After every row comes one of two labels: whether the row has a hidden trait. Each part has its own trait and labels.
(in the rows, 128 means zero)
[189 106 122 111 160 133 123 131 151 122 120  56 113 130 142 144 126 122
 143  68  98 133 127 101 136 145 131  73 132 100  82 133 175 118  80 142
 147 113]  rz
[118 107 125 114 170 129 125 117 134 135  89  52 118 124 145 115 127 179
 142  75  84 138 125 101 133 147  83 111 166 165 110 133 222 151  94  73
 149 114]  rz
[121 107 123 112 160 129 104 136 150 135 140  53 109 162  96 112 105 119
 143  86 106 117 124  98 133 151  97 128 132 130 133 160 155  99 106 133
 132 115]  rz
[ 30 115 120 122 140 130 118 211 134 146 139  47 151  93  95 113 127 107
 105  95  55 130 151 117 134 141 104 136 107 116 124 132 165  91 151 125
 137 146]  rz
[ 92  95 132 123 135 140 140 156 156 127  83  39 146 118  85  80 163 117
 139  51  87 121 145 105 133 151 116 133 134 100 129 117 226 148 236 128
 138 135]  rz
[117 112  90 115 183 117  93  93 127 114 101 124 137 103 160 115 189  75
 146  86  94 148 119 116 133 153 100  97 119 110 126 118 116 108  51 149
 138 126]  tt
[123 110  75 113 156 124 127 138 151 182 174 129 125 137  89 115 126 118
 145  74  92 161 122 108 132 118 101 116 157 105 127 132  74 106 100 200
 139 128]  tt
[122 105 122 109 190 129 128 127 146 143 210  50 120 184 140 116 175 123
 142  43  97 141 127  96 132  96  26 109 171  89 134 138  35 130 113 132
 141 110]  tt
[118  83 124 127 115 114 125 177 136 107 189  62 130  60 164 140 127 106
 140  76  93 131 125 120 133 156 123 119 136 112 126 133 157  96 130 127
 135 146]  rz
[147 103 124 128 139 150 126 126 157 150 143  53 150 139 140 144 126 123
 132 148 124 126 107  82 132 139  95  71 140  99 143 116  71  87 100 113
 160 109]  rz
[120 148 120 115 160 109  96 143 144 143 139  51 121 134 154 114 170  97
 145  69  93 132 114 110 141 142 102 114 181 123 111 132  91 129 123  72
 152 119]  tt
[121 109 124 115 197 120  79 147 137 146 187  52 120 112  87 114 125 129
 146 162 122 113 123  94 113 112  40 114 138 109 127 158 151 130 122 171
 134 118]  rz
[122 109 124 122 150 126 105 140 149 120 141 140 116 122  74 137  84 141
 140 178  96 127 126 109 133 149  48  72 133 103  72 133 200 106  82 123
 139 125]  rz
[187 105 134 121 159 137 122 139 148 105 126  42 103 141 149 112 122 116
 143 157 104 113  71 106 133 128   9  71 101 136  76 139 163 110 121 123
 148 110]  rz
[ 75 109  66 109 164 136 144 127 168 145 177  49 138 136  58 117 127 124
  96  31  72 156 140  98 117 121 137 137 150  94 148 134 156 103 143 135
 138 111]  rz
[136 108 123 113 127 125 123 142 146 139 144 129 141 140 102 114 127 121
 108  43  92 132 125 103 127 150 108 112 132 104 130 133 160 107 176 128
 152 117]  rz
[112 113  84 123 157 124 120 177 130 107 140  89 126  93 154 114 127 115
 170 118  95 156 122  94 115 126  99 128 195 122  79 136  77 112 200 129
 140 117]  tt
[120  83  64 138 118 103 128 165 132 127 137 115 148  84  93 111 115 104
 150 127  91 156 113 134 141 134 160 121 146 121 110 129 179 115 193 120
 152 129]  rz
[120 113 125 117 148 112 116 148 124  99 139  77 141 112 179 114 115 103
 147 158 112 119 118  98 121 134  34  78  98 114 124 159 114  86 154 156
 155 124]  rz
[122  96 123 110 162 136 128 109 130 175 185  49 103 105 137 109 127 121
 141  98  99 117 127  99 136 150 140 109 129 108 111 153 226  75 122 136
 141 111]  rz
[126 140  86 136 153 120 110 131 143 117 110  51 144 109 157 124 127  83
 172  84  93 163 120 107 116 154  88 134  53 171 113 122  15 101  82 167
 134 119]  tt
